Rows, each with the band of its hidden value
In the rows, zero is written as 100.
[ 89 104 101  32  96  95  87 111 105 103  87 119  96  98  99 116  76  95
  93 106 100  93  89  98  98  85  97 100  87  88 101 112  97  93  98 100
 116 101 102 102  96 100  89 136  87 103 108 101 109  98 101 109  91 102
  94  97  99  74 100  92 100 101  99 108 101 111  93 101 107 104 100  99
  87  95 100  96  89 103  98 135 102  99  94 112 100  99 101 100  98 100
 108 117 102  98  98  93  99 100  94 119  95 112 101  91  62  96 112  95
  84  83 100  95 107 107  94  71 100 102  99 110  83 103  97  92 105 101
 111  89 104 110 104 101  98 108 110  93 134 105 100 106 103  95 101 105
 108 102 105 105 120 103 101 111 103  95 100 109 102 102 101] : F
[ 89 103  95  47  98  93  88 106  99 101  89 110 100  98  99  99  91  96
  97  97 101  89  88  95  99  94  94 102  82  92 110 109  98  96 104  98
 113 100 102 103  94 100  99  96  85 100  99 100 100 102  98 108  96  93
  98  97 101  64  98  92  99 104  97 109 103  97 101 101 111 108 102 106
  89  96  99  98 103 100 106 136 101 100  92 101 102  96 101  98  99  97
 102 115 104  92  94  97 100 101  93  97 108 101  96  99  40  95  91  88
  94  94  99  94  97 109 111  66  94 102  97 111 102 104  93  94 109 101
 116  86  99  99  98  95  98 109 115  98 102 101  47 105 100 103 101  96
 104 100 106  97 108 103  99 114 102 100 102 109 100 101 103] : F
[ 89  98  99  78  99 103  88 108 103 105  90 109  97  95 104 112  85 100
  92 104 100  97  88 102  99 104  97  96  77  94 100 109 100  85 108 102
 127 100 101 103  92 103  95 104  89  98 103  98  93 111 102 108 103  93
  99  99  97  77 106  98  99 100  94 106 110 104 109 101 107 102  94 110
  88  98  99 107  97 100  92 126 102  99 101  99 104  94 100 102  97  96
 107 116 104  92  93  98 105 103  91 107 102  93  96  94  68  91  98  84
  89  77  99 104 105 101 103  68 102 105 120 112  98 104 111  97 105 103
 103  90 104 105 105 114 101 102 117  99 135  90  91 112  98 108 100 105
  96 108 105  97  96 101 103 100 103  98  97 107 101 101 104] : D
[101  99  98  83 105  83  91 107 102 104  90 112  99  95 101 101  81 101
  93 104  98 101  88  96  99 104  96  96  72  95 103 107  99  79 105 103
 119 101 101  98  87 104  94 103  94 100 102  98  84 111 105 110  96  95
 103  97  96  85 101  95  94  99  96 108 108 109 107 101 109 102  96 106
  87  99  98 105 103 103  91 126 101 100 103  86 105  84 100  99  99  98
 109 124 104  96  96 103 102 108  89  94 106  98  90  95  92  98  97  82
  90  78  99 118 106 102 107  76 102 103 111 112  92 102 111  96  99 103
 104  91 102  96  99 100  96 100 119  99 125  85  55 107  96 106  99  98
  98 105 103  96  96 103 103 106 103  97  97 102 100 101 106] : F
[ 93 100  99  80  98 104  85 112  99 101  88 108  99 103 101  94  94  92
 107 110 102  91  87  97 100  90  90 105  78  96 110 109  96  94 113  96
  88  96 101 104  91  94  96  91  91  98 102  98 105 103  95 108  92  91
  98 100 104  45  89  91 111  99 100 111 101  97  96  99 107 112 109 106
  90 102 100 101 100  94 108 131 101 101  96  97  94  98 101  97  97  97
 106 103  99  96  93  95 100 101  93  98 107 112  95  92  65  81  93  81
  83  92 102  91  94 112 102  60  92  97  92 114 101 107  88  98 106  98
 103  88  99  97  97 103 107 100 116  98 109 100  91 115 104  97 100  97
  99  99 102  90 117 103  96 128 102  97  99 101 100 100 108] : F
[ 63  99 100  32  98 107  95  91  98  99  82 111  97  97 101 112 101  97
  93 108 101  91  97  94  97  78  93 112  82  91 109 112  99  93  99  98
 133 104 102 106  96 105  98 115  78 100 101 105 114  96  98 106 101  94
  93 101 102  92 104  96  97 104  93 116  87  97 101 100 112 105  99 109
  93  94 100  95 103  99 106 126 102  99  84 109 101  94 101 100  99  94
 102 116 105  90  91  93 101 100  91  98 113  95  97 104  38  99 100  86
  90 101  99  95 106 100 114  75  99  98 101 106 107 103  91  95 114 101
 114  83  98 111 119  70  96 111 123  99 111 101  36  95  97 112 105  94
 112 100 111  88 105 102 101 104 102 111 104 118 105 102 100] : W
[ 93  95  87  72 100  93  88 114 100  99  83 113  99 105 105  87  96  93
 100 114 102  93  89  94 100  87  92 112  83  91 116 110  98  96 115  96
  99  98 101 103  89 100  95  91  93  98 100  97 115 102  98 110  97  91
  96 100 103  58  87  92 110  99 101 115  90  94  98  98 108 104 108 108
  94  98  99  99  99  99 114 131 102 101  95  84  98  97 100  95  97  98
 101 113 100  89  90  96 100 100  99  91 105 102  88 100  60  88  84  78
  94  84 101  95  95 111 108  71  92 103  99 111 106 104  87  96 111 101
 105  92  95  94 102  95 102 104 113  99 102 101  53 113 101  98 100  97
 102  99 102  91 115 104  95 122 102 102 100 101 100 100 106] : W
[ 94 103  98  56 100  93  87 113  98  99  84 112 100 104 101  91  96  92
  97 112 100  92  84  92  99  88  90 108  78  93 114 107  96  92 109  96
  96  99 102 103  91 100  94  91  94  99 101  98 102 101  96 105  91  87
  98 100 104  44  89  89 102 100  99 111  94  94  98  97 108 111 110 107
  95  99  98  98  99  99 114 149 101 102  93  95  96  96 101  97  97  97
 107 110  97  94  94  96 101  99  91  96 109 109  88  97  78  87  86  82
  89  93 102  93  93 111 104  73  95  98  97 111 104 107  85  99 109  99
 109  88  96 100  96  95 102 103 121 100 106 100  64 112 102 100 100  94
 103  98 104  90 117 103  97 122 102  96 102 102 101 100 109] : F
[ 97 102  96  69 102  86  86  98 102 104  87 112  99  92 100 103  84  99
  94 105  97  99  87  96  99 104  97  98  82  94 104 108  97  81 104 102
 123  99 101 101  90 104  92 100  88 102  99  99  90 108 105 111 103  96
 100  98  97  76 101  92 100 103  96 103 107 106 104 101 108 105  97 105
  88 100  98 108 100 100 104 141 100  99  99  92 103  95 101 100  98  99
 106 116 105  96 100  96  99 104  91 100 101  94  93  94  67  96 100  84
  90  86  99 105 100 104 110  64 103 101 109 113  93 103 105  97 104 108
 106  91 103  97  96 100  98 104 117  98 134  90  66 109 100 106  99  98
 101 105 105 101 103 102 106 102 102  95  99 103 101 100 104] : F
[ 94  99  85  44  99  95  94 100 101 100  87 108  99  96 103  96  84 104
  92 103 103  90  97  98 100  90  94  94  97  89 106 111 106  84 106  99
 127 106 101 100  90 102 105 107  89 101 100 100  86 106 103 112  96  93
  99  99  96  81 107 101  97 103  97 108 133 114 111 103 126 105  95 108
  89  94  98  99 133 106  88  97 101  99  96  92 108  88 100  98 111  93
 100 127 105  89  92 107 134 106  98 106 105 100  94 103 101  98 101  93
  85  78  97 113 103 104 113  88 103 104 107 109 100 101 113  88 106  98
 114  86 102  94 104  99  94 107 108  99 108 100  54  84  92 109 105 101
  99 105 109  91  93 103  97 110 102 110  96 107 101 103  97] : D
[108 101  95 102 101  84  83 108 104 105  90 111  99  92 102 100  80  98
  93 105  97 102  88  98 100 110  98  97  89 104 104 108  97  85 108 103
 122  96 101 100  86 101  92  93  93 101  98  97  96 117 106 109 107  94
 103  98  97  61  95  96  96 100  97 106 110 104 107 101 106 102  97 108
  88 104  98 109  96 100 103 142  99 100 103  80 104  95 101  98  98 101
 106 118 106  98  97 105  99 106  92  95 106  88  95  93  64  91  93  81
  95  73 100 102  94 106 104  70  98 104 114 118  90 103 106 100  99 111
 103  96 104  91  98 111 102 100 114  98 137  88  61 112 101 101  98 103
  99 106 103 106 101 102 106 115 103  97  98  97  99 100 108] : W
[103 103 104  96 101  88  84 109 103 106 103 117  99  87 104 106  81 102
  93 104  98 105  85 103 100 112 102  93  91 101  99 109  99  83 113 104
 127  96 101 100  89 101  95  92  96  97 100  97  94 134 106 110 109  93
 106  98  95  56 108  98  98 100  96  98 127 112 112 102 104 102  94 108
  88 109  98 111  97 100  97 130 100 100 115  83 106  96 100  99  98  98
 108 117 106  96  99 106 105 108  95 101 103  90  97  91  68  87  95  78
  90  62 101 110  95 103 108  64 103 103 142 121  89 103 115 100  98 108
  98  97 106  93 103 124 103  97 111  98 132  77  98 115 100 106  99 105
  97 113 102 110  95 101 104 101 102 101  94  98 100 100 105] : F
[105 104 105  36  99  96  88 134 101 103  95 118 101 105  98  97  79  97
  93 110 100  93  80  93  99  86  92 100  85  92 101 115 101  80 103  99
  86 107 105  95  87 100  90 108  96 104 108  97  71 102 104 109  84  96
 103  97  98  71 101  91  91  97 100 105 117 125 101 101 119 108  97  98
  88  94  97  95 109 112  84 101 101 102  98  95  99  82 101  97 105  99
 111 124  95  99  97  98 107 102  91 106  98 123  85  92 142 102 103 109
  81  85 100 111 113 109  95  97  98 108 101 112  81 105 109  94  99  85
 105  85 101  95  94 100  93 101 108  96 112  99  75 101  94  97 101  95
  99 103 102  99 105 102  96 112 105  94  96 104 100 102 104] : D
[ 96 102  94  89 100  95  88 100  95  99  84 110 101  98 101  83 100  94
 109 111 105  90  90  82 100  91  93 107  77  92 117 106  96  96 116  95
 102  96 101 104  92  99 105  85  91  97  94  98 108 103  97 110 107  86
  99 106 104  40  86  92 106 102  98 116 103  91 101  97 108 111 110 112
  99 106  99 103 103  93 118 147 100 102  93  91  99  97 102  95  97  95
 100 113 103  92  93 100 102 102  95  90 114  99  91 100  49  86  83  80
  93 105 101  93  87 115 118  65  93  99  96 118 111 107  82  99 111 102
 110  88  94  89  96  95 104 106 114 102 101 101  59 115 102 102 101  95
 103  98 104  89 118 104  98 130  99 102 102 101 100 100 109] : W
[ 98 106 101  59  97  99  88 115 100 102  93 111  99  95  99  91  84  98
  95 108 101  93  87  98  99  93  94  94  88  92 103 108  99  85 106  99
 106 100 102  99  89  99  96 102  92  99 105  97  81 106 101 105  89  98
 100  97  98  57  98  93  95 101  99 106 130 113 104 101 111 110  99 103
  87  95  98 101 105 105  91 148 101 101  99  91 101  92 101  97 101  96
 107 119  98  96 102  98 111 102  95 105 101 115  94  90 124  95 103  85
  83  78 100 103 102 107  99  78  98 102 104 109  86 105 108  94 100  92
 109  89 104  95  95 105  99 103 111  96 119 107  89 108  96 100 100  99
  97 103 104  95 106 103  98 111 103  95  94 100 100 102 103] : D
[ 93 114 113  73  96 107  85 119 101 105 102 108  97  98  97 108  84  95
 106 108 101  91  82 105  99  96  97  95  77  94  99 107  97  98 111  97
 106  95 101 103  93  87  95  95  90  90 106  98 115 108  96 104  95  94
  98  99 101  42  98  94 111 100 100 107 114 100  98 100 106 113 105 104
  89 100 101 102  88  99  97 120 102 101  99  93  96 103 100  98  97  97
 107 116  99  99 100  94 105 100  98 114  97 116 102  85  69  82 106  82
  83  83 102  93  96 113  95  60  93  98 103 117  90 106  96  96 105  97
 103  88 105  99 102 113 108  99 102  97 132  97 129 126 105  97  99 107
  97 101 104 104 112 103  96 114 102  97  96 101 100 101 105] : D
[ 91 104  93  34  98  93  86 107 102 101  84 118 100  99 100 101  83  95
  94 105 100  91  87  95  99  82  94 106  90  91 106 117  97  87  99  98
 108 102 102 102  89 100  94 117  90 104 101 100  87 100 102 107  92  97
  98  97  97  86  98  91  97 102  99 111 107 109 101 102 104 102  99 102
  88  98  98  95 102 102  99 132 101 100  96  98 102  95 101  98 100 100
 106 120 101  94  95  95 101 100  94 102 104 108  93  94  94  99 106  97
  85  84  99  98 104 106 100  96  97 105  95 107  89 101  99  92 104  99
 112  86 101  97 101  91  95 108 111  97 114 104  68 103  99  98 103  97
 103 101 105  97 109 103  99 115 103  97  99 104 101 101 100] : D
[ 85 103 109  45  97  93  91 105 104 103  86 113  96  93  96 129  75  97
  91 104  98  93  82  96  96  90  96  97  80  90 100 109  97  87  94 101
 131 103 102 103  98 102  93 143  78 104 103 106  92 101 103 107  93 100
  98  97  99  94 108  88  95 105  95 104 105 112 100 101 106 106  98 102
  84  97 100  98  98 103  93 133 101  98  94 111 100  97 102 104 100  99
 108 119 105  99 102  94 102  99  90 110 105 102  97  95  50 107 115  85
  88  93  98  96 108 103  97  80 109 100 102 110  86 103 103  92 104 101
 117  83 105 118  98  93  97 109 126  96 131  94  85 100 101 105 102 100
 111 105 108  99 104 102 107 102 103  95 103 113 104 102  98] : F
[ 99  99  88  96 100  83  85 113 103 108  88 110  99  94 103 100  81  96
  96 109 100  95  90  98 100 104  97 101  86  96 106 108  96  87 113 102
 107  95 101 101  86  99  93  90  94 101  98  97 100 109 105 111 105  91
  99  97 100  60  91  97 104  99  99 110 105 102 103 100 105 100  98 107
  89 103  99 107  95  99 110 144 100 100 101  84 104  98 101  96  98 102
 105 118 106  94  96 100 100 102  95  93 108  85  93  94  46  85  93  78
 100  74 100  97  94 111 106  64  95 104 115 117  96 103 101 101 102 108
  98  96 100  89 103 104 103  98 110  98 122  95  76 111 104  98  98 102
 100 103 101 101 108 102 103 114 102 100  98  97 100  99 108] : W
[ 94  99 100  54 103  85  89 113 105 104  91 124  99 100 100 110  80  96
  91 108  96 100  79  93  98  92  94  99  83  90 105 113  99  78  98 103
 113 100 102 102  87 102  87 117  91 105 102  98  85 105 104 109  90  95
 100  98  98  97 102  92  95  99  97 103  97 113 100 101 108  99  96 101
  91  96  98 101 101 104  98 138 101  99  97  95 101  93 101 100  99 102
 107 130 101  97  98  95 100 101  87 101 100 103  91  93 100 100 107  81
  95  81 101 101 108 104  95  82 100 106 104 114  86 102 105  95  99 102
 105  87 102 104 100  95  96 104 114  97 131  91  45 101 100 103  99  97
 103 104 103 103 102 101 104 100 104  95 100 109 102 100 104] : W
[ 98 102  80  76 100  84  83 114  93  98  85 110 106  97 105  71  98  93
 109 115 106  87  91  92 103  92  93 124  83  93 122 108  95  98 120  93
  92  95 101 101  89  98 105  83 101  99  84  97 123 104  98 114 115  73
  97 107 105  48  80  97 108  99 103 129  82  94 103  95 113 108 115 114
 111 107  99 101 112  98 120 131  99 102  89  83 101 100 101  85  96  98
  99 110 107  88  93 107  97 105  99  87 125 100  87 104  41  85  82  81
 101  91 101  94  90 121 116  67  89 104  97 115 116 106  83 101 111 103
 109  89  93  68 102  90 105 105 117 104  89  99  39 110  99  96  97 100
 102 100 101  95 124 104  95 159 100 102 102  94  99  99 111] : W
[ 62 113 113  72  96 114 100  98  97 105  86 105  95  85  89 112  83  97
 102 104 102  90  87 106  99  93 103  92  82  92  95 106  97 104 107  99
 137  97 102 108  94  97 103 101  71  83 103 107 141 111  94  89 113  98
  96 103 100  48 108  91 106 107  95 110 131 105 104 102 104 118 100 106
  86  99 105 103  87  97  97 107 102  99  97 122 102 112 101 112  99  93
 101 120 107  96 112  94 116  99 112 137 104 102 108  91  22  89 115  83
  80  90  99  95  88 108 107  64  98  92 112 119  96 105 100  90 109 103
 119  86 110 104  96 111 106 110 111  96 133 103 129 112 103 104 101 123
 100 102 116  96 103 102 100 108 101 103  99 107 100 102  94] : D
[ 96 104  93  61  99  87  84 104  99 101  85 112 101  91  99  89  86  98
  96 104 101  91  91  93 100  92  95  97  87  93 111 109  97  86 107  97
 109  99 101 101  91  99 103  88  87 100  97  98  85 103 101 110 103  94
 100 100 101  66 101  93  95 102  98 109 110  99 105 101 113 109  99 110
  90 100  98 101 110 101 103 133 100 101  94  92 102  96 101  97 100  96
 104 119 104  95  98 104 102 105  97  91 112  98  89 101  80  97  94  79
  87  88  99  99  94 106 115  61  97 102 102 112 103 104  97  96 106 101
 113  89  97  90  96  94  99 105 113  99 110  97  47 100  97 104  99 100
 101 101 106  96 105 103 101 116 102 100 100 101 100 101 105] : D
